Below is a small trained network, with its code and all its weights. Each question gives an input and a class and asks what happens when units are switched off, that is, made to give their printed mean instead of their output.

import numpy as np


def w(rows, s, z=0):
    codes = np.array(rows[::2]) - 128.0
    scale = np.full(codes.shape[1], s)
    scale[-1] = z or s
    return codes * scale


def norm(h):
    return h / np.sqrt((h * h).mean(-1, keepdims=True) + 1e-5)


def f(y):
    return y / 2 * (1 + np.tanh(0.7978845608 * (y + 0.044715 * y**3)))


def log_softmax(a):
    a = a - a.max(-1, keepdims=True)
    return a - np.log(np.exp(a).sum(-1, keepdims=True))


def net(x, mask):
    res = np.array(x, float).reshape(1, 8) / 4 @ E
    u = 0
    for l in range(3):
        y = f(norm(res) @ A[l][:, :-1].T + A[l][:, -1])
        res = res + np.where(mask[u : u + 9], y, B[l][:, -1]) @ B[l][:, :-1]
        u += 9
    return log_softmax(norm(res)[-1] @ U[:, :-1].T + U[:, -1])


A, B = {}, {}
E = w([
[122,69,88,143,51,129,137,158,119,84,96,81],'x0',
[128,123,130,147,58,209,57,123,141,135,166,132],'x1',
[129,172,59,65,173,146,190,173,172,124,157,169],'x2',
[138,132,82,161,66,148,205,142,193,69,131,152],'x3',
[163,150,54,31,152,135,33,137,80,150,58,251],'x4',
[139,100,141,200,35,233,116,64,224,135,215,244],'x5',
[217,229,155,215,127,165,135,156,139,101,51,120],'x6',
[139,63,137,155,68,79,91,113,80,112,75,128],'x7',
],0.0026)
A[0] = w([
[64,56,136,117,83,66,156,125,99,104,120,27,26],'L0N1',
[137,163,92,55,182,94,194,225,151,118,133,127,62],'L0N2',
[166,208,148,179,98,187,152,188,98,76,52,88,25],'L0N3',
[67,130,45,31,124,184,81,109,127,138,186,194,34],'L0N4',
[114,85,188,187,48,158,55,118,133,162,143,136,24],'L0N5',
[105,17,148,120,98,31,158,119,100,90,113,2,4],'L0N6',
[102,109,218,53,180,138,53,156,37,176,99,33,144],'L0N7',
[54,146,220,126,204,166,187,99,166,121,212,77,2],'L0N8',
[123,120,168,126,184,170,171,94,162,141,168,65,44],'L0N9',
],0.003,0.0024)
B[0] = w([
[64,22,118,160,120,179,141,187,75,110,145,88,170],'L0N1',
[133,73,190,207,82,134,25,69,105,136,156,138,164],'L0N2',
[128,174,23,175,134,152,81,154,196,95,86,60,147],'L0N3',
[198,83,82,53,153,187,63,215,210,174,147,137,190],'L0N4',
[158,98,175,115,125,218,99,15,98,125,128,139,158],'L0N5',
[8,51,79,119,117,145,168,189,92,125,134,90,200],'L0N6',
[134,138,103,116,105,115,253,110,153,40,96,224,250],'L0N7',
[105,205,135,205,178,68,154,133,136,211,190,133,148],'L0N8',
[110,158,99,164,127,73,120,125,136,181,177,129,118],'L0N9',
],0.003,0.002)
A[1] = w([
[128,85,208,193,26,167,48,46,100,143,134,176,40],'L1N1',
[88,70,171,82,135,144,103,73,94,179,207,165,121],'L1N2',
[93,47,141,122,138,87,109,168,44,116,152,66,9],'L1N3',
[92,177,207,165,175,64,171,118,148,155,227,79,53],'L1N4',
[136,80,194,191,38,171,24,35,96,172,144,141,47],'L1N5',
[195,196,154,174,82,109,140,142,127,89,61,4,35],'L1N6',
[115,166,97,63,214,52,147,179,112,101,54,165,53],'L1N7',
[138,150,128,62,207,61,104,92,48,132,30,140,5],'L1N8',
[108,97,113,188,22,210,209,108,219,79,184,166,92],'L1N9',
],0.0036,0.0025)
B[1] = w([
[137,69,236,144,159,183,62,62,146,38,141,102,195],'L1N1',
[162,154,61,164,108,184,104,147,156,75,92,56,177],'L1N2',
[60,106,139,123,69,96,205,139,109,82,96,135,154],'L1N3',
[85,173,109,167,159,217,185,74,148,240,222,108,162],'L1N4',
[165,71,189,128,191,222,64,63,100,37,146,75,193],'L1N5',
[112,134,2,116,126,212,39,189,184,100,165,134,174],'L1N6',
[166,132,233,140,100,133,11,51,82,142,122,117,197],'L1N7',
[153,216,216,117,148,46,90,168,64,214,72,179,183],'L1N8',
[183,177,203,71,161,16,149,101,48,128,35,178,254],'L1N9',
],0.0036,0.0031)
A[2] = w([
[176,146,139,122,72,76,223,99,163,75,102,215,29],'L2N1',
[146,170,157,79,161,82,104,139,41,164,100,170,52],'L2N2',
[46,55,117,143,86,85,152,137,95,129,97,69,58],'L2N3',
[42,2,106,128,110,80,180,142,80,132,105,55,1],'L2N4',
[137,82,39,19,119,164,65,156,159,168,175,178,16],'L2N5',
[178,198,132,141,152,172,87,106,189,134,107,206,129],'L2N6',
[155,169,42,202,135,155,90,206,156,102,80,52,54],'L2N7',
[89,126,131,180,137,152,175,115,183,190,190,101,90],'L2N8',
[168,93,110,97,76,120,63,150,89,83,43,175,144],'L2N9',
],0.0042,0.003)
B[2] = w([
[178,87,96,97,26,53,197,101,129,106,68,228,134],'L2N1',
[127,106,214,115,110,84,47,166,150,197,56,128,184],'L2N2',
[32,98,109,86,160,113,160,198,68,64,147,93,177],'L2N3',
[26,42,145,122,141,66,172,184,42,38,113,51,198],'L2N4',
[33,13,51,59,194,206,118,250,248,167,161,215,170],'L2N5',
[53,27,110,122,67,70,151,138,76,93,126,37,231],'L2N6',
[155,196,4,153,54,170,46,153,105,90,94,153,147],'L2N7',
[159,184,105,122,188,114,166,99,71,194,177,112,156],'L2N8',
[119,195,147,170,202,138,194,105,172,186,228,79,254],'L2N9',
],0.004,0.0038)
U = w([
[200,114,124,118,25,55,242,80,165,91,92,233,2],'0',
[96,35,71,38,164,178,94,186,219,180,170,215,100],'1',
[164,210,9,183,69,160,75,176,127,70,79,84,140],'2',
[118,215,129,180,184,134,229,73,145,242,254,100,135],'3',
[152,178,228,84,162,32,42,157,83,224,48,142,113],'4',
[185,52,225,164,107,212,61,4,132,48,153,113,249],'5',
[14,41,135,121,132,70,198,180,37,55,125,48,143],'6',
],0.0081,0.00085)

Each question gives the input, the list of numbers given to net, and the class t.
The units are the neurons (one row each of A and B). Each row of codes is followed by its name. A weight is (code - 128) times the scale printed after its matrix; where a second scale follows, it is the last column's (A, B and U).
mask holds one flag per neuron, layer by layer. A switched-off neuron (its flag False) gives its mean, the last column of its row in B, instead of its output. The means were averaged over made-up inputs and are rounded, as every weight is.
A unit's drop is (log p(t) with every unit on - log p(t) with that unit switched off) / (log p(t) with every unit on - log p(t) with every unit switched off).
The circuit of an input: a set's keep is (log p(t) with only the set's units on - log p(t) with every unit switched off) / (log p(t) with every unit on - log p(t) with every unit switched off). Starting from the 12 units with the biggest drops (on a tie, the unit counted first), units are removed one at a time, each time the one whose removal leaves the highest keep (on an exact tie, the one counted first), for as long as the keep stays at least 0.8.
circuit, biggest first: the units of the circuit, biggest drop first
k most important neurons: the k neurons with the biggest drops, biggest first
k most important neurons of layer l: the k neurons of layer l with the biggest drops, biggest first
drop of u: that unit's drop, to one decimal
input [8,5,4,-1,6,3,6,-5], class 1: circuit, biggest first -> (L2N5)
input [-1,3,-4,-3,-7,4,-8,-3], class 3: 2 most important neurons -> (L0N8 L1N4)
input [-8,8,8,7,2,-6,2,-4], class 1: circuit, biggest first -> (L2N5 L1N9 L0N4)
input [5,5,5,6,2,3,7,0], class 0: 2 most important neurons of layer 1 -> (L1N9 L1N2)
input [0,7,8,8,-6,1,6,-5], class 0: circuit, biggest first -> (L1N9 L2N1)
input [2,1,4,-3,6,5,7,0], class 1: 3 most important neurons -> (L2N5 L1N2 L0N7)
input [7,-3,-1,-5,-3,3,-2,-6], class 3: circuit, biggest first -> (L0N8 L1N4)
input [-8,-5,-1,-8,-8,-5,4,4], class 3: 3 most important neurons -> (L1N4 L1N9 L0N8)
input [0,-2,7,2,1,5,2,-7], class 0: circuit, biggest first -> (L1N9 L2N1)
input [-1,-6,-4,-2,-4,2,6,2], class 2: circuit, biggest first -> (L1N6 L2N7)
input [5,3,-4,5,7,1,2,-5], class 1: circuit, biggest first -> (L2N5 L0N4)
input [-7,-8,1,6,3,8,-5,0], class 0: 2 most important neurons -> (L2N1 L1N9)
input [-5,3,-3,4,4,-8,8,-1], class 2: 3 most important neurons -> (L0N3 L1N6 L2N7)
input [4,-7,-2,7,-4,8,1,-8], class 0: circuit, biggest first -> (L1N9)
input [8,-5,4,-1,-7,4,-8,-8], class 3: 2 most important neurons of layer 2 -> (L2N8 L2N6)
input [1,-6,5,4,3,-4,-6,-4], class 4: 3 most important neurons -> (L1N7 L1N8 L1N6)
input [1,-2,1,2,-1,3,-8,-2], class 1: 2 most important neurons -> (L0N4 L2N5)
input [5,-3,7,2,0,0,-5,-1], class 1: 2 most important neurons of layer 2 -> (L2N5 L2N6)
input [0,4,-3,5,1,2,-8,8], class 5: drop of L0N5 -> 0.2
input [-5,-3,8,-2,-6,-3,5,4], class 3: circuit, biggest first -> (L1N4)
